Below is a small trained network, with its code and all its weights. Each question gives an input and a class and asks what happens when units are switched off, that is, made to give their printed mean instead of their output.

import numpy as np


def w(rows, s, z=0):
    codes = np.array(rows[::2]) - 128.0
    scale = np.full(codes.shape[1], s)
    scale[-1] = z or s
    return codes * scale


def norm(h):
    return h / np.sqrt((h * h).mean(-1, keepdims=True) + 1e-5)


def f(y):
    return y / 2 * (1 + np.tanh(0.7978845608 * (y + 0.044715 * y**3)))


def log_softmax(a):
    a = a - a.max(-1, keepdims=True)
    return a - np.log(np.exp(a).sum(-1, keepdims=True))


def net(x, mask):
    res = np.array(x, float).reshape(1, 6) / 4 @ E
    u = 0
    for l in range(4):
        y = f(norm(res) @ A[l][:, :-1].T + A[l][:, -1])
        res = res + np.where(mask[u : u + 9], y, B[l][:, -1]) @ B[l][:, :-1]
        u += 9
    return log_softmax(norm(res)[-1] @ U[:, :-1].T + U[:, -1])


A, B = {}, {}
E = w([
[41,72,116,113,183,183,33,142,107,169,171],'x0',
[134,187,167,172,182,174,128,130,46,67,189],'x1',
[172,113,136,142,112,44,165,90,220,181,129],'x2',
[40,72,126,77,155,55,84,126,64,132,121],'x3',
[117,131,117,81,214,133,159,123,72,216,152],'x4',
[93,78,62,3,73,134,140,131,155,138,81],'x5',
],0.0064)
A[0] = w([
[201,110,123,212,194,171,120,107,137,114,178,72],'0.n0',
[120,144,134,128,121,144,187,59,138,90,105,118],'0.n1',
[141,231,99,149,160,205,158,168,107,59,113,38],'0.n2',
[124,99,69,190,86,171,65,118,152,173,111,41],'0.n3',
[100,81,47,156,165,177,78,97,189,140,66,148],'0.n4',
[107,181,162,165,108,212,150,199,94,34,133,5],'0.n5',
[161,53,246,77,120,196,159,150,51,128,141,120],'0.n6',
[82,107,170,215,68,130,98,158,66,59,166,26],'0.n7',
[116,67,2,143,204,113,134,166,44,100,212,104],'0.n8',
],0.0056,0.0022)
B[0] = w([
[162,207,142,149,197,127,82,143,104,184,148,223],'0.n0',
[168,49,115,254,201,124,86,27,96,170,94,159],'0.n1',
[162,64,39,167,120,183,109,66,64,144,68,242],'0.n2',
[147,136,111,79,184,101,156,96,166,83,83,155],'0.n3',
[229,145,167,58,159,169,57,147,91,175,46,229],'0.n4',
[108,204,163,140,14,190,99,85,135,88,61,238],'0.n5',
[121,94,121,91,104,175,162,49,134,187,141,178],'0.n6',
[161,72,169,67,142,131,28,103,226,6,160,193],'0.n7',
[129,130,218,45,143,140,169,113,78,147,141,252],'0.n8',
],0.0056,0.0027)
A[1] = w([
[155,83,61,203,151,88,162,118,136,95,135,60],'1.n0',
[65,64,132,83,127,126,87,116,62,194,162,48],'1.n1',
[53,134,148,123,161,238,124,181,160,118,122,60],'1.n2',
[137,157,134,112,137,104,104,170,139,67,110,45],'1.n3',
[111,142,63,155,99,188,97,90,53,113,103,8],'1.n4',
[192,122,100,146,111,3,193,127,180,129,131,72],'1.n5',
[136,148,145,201,87,137,127,180,106,155,217,12],'1.n6',
[26,67,172,121,226,175,167,135,124,137,154,24],'1.n7',
[113,80,88,87,44,106,117,163,174,151,95,122],'1.n8',
],0.0071,0.0018)
B[1] = w([
[19,131,187,56,125,52,139,117,108,194,123,151],'1.n0',
[105,175,154,74,129,144,201,206,124,116,166,253],'1.n1',
[137,161,148,155,55,56,176,159,109,129,109,174],'1.n2',
[95,123,137,184,123,163,72,97,138,120,242,128],'1.n3',
[142,159,98,136,137,165,119,102,91,135,63,186],'1.n4',
[119,67,169,199,2,180,179,82,89,188,93,248],'1.n5',
[148,177,35,136,137,141,138,137,225,175,169,138],'1.n6',
[165,65,123,50,124,147,131,65,43,134,204,206],'1.n7',
[120,145,113,147,208,148,105,142,167,172,126,240],'1.n8',
],0.0072,0.0048)
A[2] = w([
[156,137,92,192,195,153,148,132,159,185,193,3],'2.n0',
[117,97,88,83,161,158,87,162,162,183,115,23],'2.n1',
[72,156,94,112,186,142,167,107,194,116,105,141],'2.n2',
[102,91,58,120,134,115,107,216,176,163,106,2],'2.n3',
[118,108,158,146,119,79,89,120,162,2,171,95],'2.n4',
[134,180,106,187,105,119,137,124,204,126,113,126],'2.n5',
[121,162,175,127,59,155,82,131,73,179,127,141],'2.n6',
[101,116,193,132,38,77,220,108,157,152,96,125],'2.n7',
[102,111,110,94,74,108,121,123,129,104,133,183],'2.n8',
],0.0083,0.0014)
B[2] = w([
[104,194,173,92,227,34,198,70,101,112,88,159],'2.n0',
[51,170,125,90,14,125,131,183,204,181,205,198],'2.n1',
[34,250,139,167,141,172,66,140,145,137,169,137],'2.n2',
[125,189,104,84,10,114,90,59,241,185,76,174],'2.n3',
[60,20,217,145,218,87,2,116,123,158,112,158],'2.n4',
[65,111,96,39,159,66,118,97,47,134,190,202],'2.n5',
[166,99,30,166,137,112,148,127,81,163,164,209],'2.n6',
[118,13,15,201,165,173,183,30,167,120,165,255],'2.n7',
[211,170,56,171,133,97,99,98,55,224,196,146],'2.n8',
],0.0062,0.0059)
A[3] = w([
[212,163,120,94,119,116,62,167,120,142,191,67],'3.n0',
[158,188,129,157,225,85,193,127,106,125,165,3],'3.n1',
[158,25,108,238,117,100,113,67,151,180,127,205],'3.n2',
[122,203,115,126,90,193,153,124,149,86,117,115],'3.n3',
[76,95,100,61,164,136,224,249,55,112,224,3],'3.n4',
[155,218,100,175,234,38,84,103,139,124,181,162],'3.n5',
[56,111,158,141,44,133,162,254,218,125,82,47],'3.n6',
[175,58,124,123,99,176,146,50,98,193,41,184],'3.n7',
[159,52,160,212,206,121,125,151,82,78,148,204],'3.n8',
],0.0063,0.0012)
B[3] = w([
[119,68,79,99,149,93,162,85,129,104,149,145],'3.n0',
[139,152,178,114,81,108,170,148,177,137,67,157],'3.n1',
[95,59,71,127,254,104,164,184,135,138,183,253],'3.n2',
[169,159,98,118,63,133,137,100,140,142,122,149],'3.n3',
[204,54,179,56,113,155,124,157,94,136,177,229],'3.n4',
[109,138,165,128,113,62,145,172,126,76,96,160],'3.n5',
[119,164,73,145,47,23,128,69,171,132,48,161],'3.n6',
[138,143,129,200,144,112,146,177,124,95,161,241],'3.n7',
[59,130,133,96,78,178,116,161,228,91,84,175],'3.n8',
],0.009,0.0066)
U = w([
[96,145,84,85,52,117,109,124,186,189,99,63],'0',
[129,184,197,134,147,72,183,130,122,111,81,17],'1',
[186,156,91,192,89,222,124,110,48,80,76,93],'2',
[113,48,64,190,163,125,214,118,134,145,149,255],'3',
[158,72,156,43,115,174,149,154,37,158,174,178],'4',
[70,75,173,152,148,146,10,126,121,60,111,60],'5',
],0.013,0.0013)

Each question gives the input, the list of numbers given to net, and the class t.
The units are the neurons (one row each of A and B). Each row of codes is followed by its name. A weight is (code - 128) times the scale printed after its matrix; where a second scale follows, it is the last column's (A, B and U).
mask holds one flag per neuron, layer by layer. A switched-off neuron (its flag False) gives its mean, the last column of its row in B, instead of its output. The means were averaged over made-up inputs and are rounded, as every weight is.
A unit's drop is (log p(t) with every unit on - log p(t) with that unit switched off) / (log p(t) with every unit on - log p(t) with every unit switched off).
The circuit of an input: a set's keep is (log p(t) with only the set's units on - log p(t) with every unit switched off) / (log p(t) with every unit on - log p(t) with every unit switched off). Starting from the 12 units with the biggest drops (on a tie, the unit counted first), units are removed one at a time, each time the one whose removal leaves the highest keep (on an exact tie, the one counted first), for as long as the keep stays at least 0.8.
units of the circuit, in order: the units of the circuit, biggest drop first
unit that matters most: the unit with the biggest drop
k most important neurons: the k neurons with the biggest drops, biggest first
k most important neurons of layer l: the k neurons of layer l with the biggest drops, biggest first
drop of u: that unit's drop, to one decimal
input [-5,-7,-5,0,-7,-8], class 5: unit that matters most => 0.n7
input [0,1,5,0,-1,-5], class 1: units of the circuit, in order => 2.n0, 3.n1
input [2,-4,3,3,-5,-7], class 5: units of the circuit, in order => 0.n7, 2.n4
input [-4,4,0,3,-3,-7], class 5: units of the circuit, in order => 0.n7, 2.n4
input [-5,-2,-7,1,-7,5], class 2: units of the circuit, in order => 3.n2, 2.n1
input [7,-6,6,-3,-1,-7], class 1: 2 most important neurons of layer 0 => 0.n0, 0.n4
input [-3,5,1,-8,-2,6], class 2: 2 most important neurons of layer 0 => 0.n5, 0.n2
input [-5,8,-2,3,-6,2], class 5: 2 most important neurons => 0.n7, 2.n4
input [2,0,5,8,-2,-5], class 5: 2 most important neurons of layer 0 => 0.n7, 0.n6
input [0,3,4,3,-8,3], class 5: 2 most important neurons => 2.n4, 0.n7
input [-6,-5,-6,-1,-4,-4], class 5: 3 most important neurons => 0.n7, 1.n5, 0.n5
input [0,0,7,-7,-1,-6], class 1: 2 most important neurons => 0.n0, 2.n0
input [-2,-4,-8,1,4,-7], class 2: 3 most important neurons => 0.n5, 0.n2, 1.n4
input [8,-4,3,-1,6,-8], class 4: unit that matters most => 1.n7
input [-1,-5,-5,0,5,4], class 0: 2 most important neurons of layer 2 => 2.n3, 2.n1
input [5,2,-1,-5,1,8], class 0: 2 most important neurons of layer 2 => 2.n1, 2.n5
input [-5,-5,-8,-1,0,4], class 0: drop of 1.n5 => 0.2
input [-3,2,2,-3,1,-3], class 1: drop of 0.n0 => 1.1
input [2,-4,-1,4,0,-8], class 5: drop of 2.n4 => 0.2
input [6,4,6,-2,1,-1], class 1: drop of 2.n0 => 0.2
input [-4,1,2,-5,5,-3], class 1: unit that matters most => 0.n0
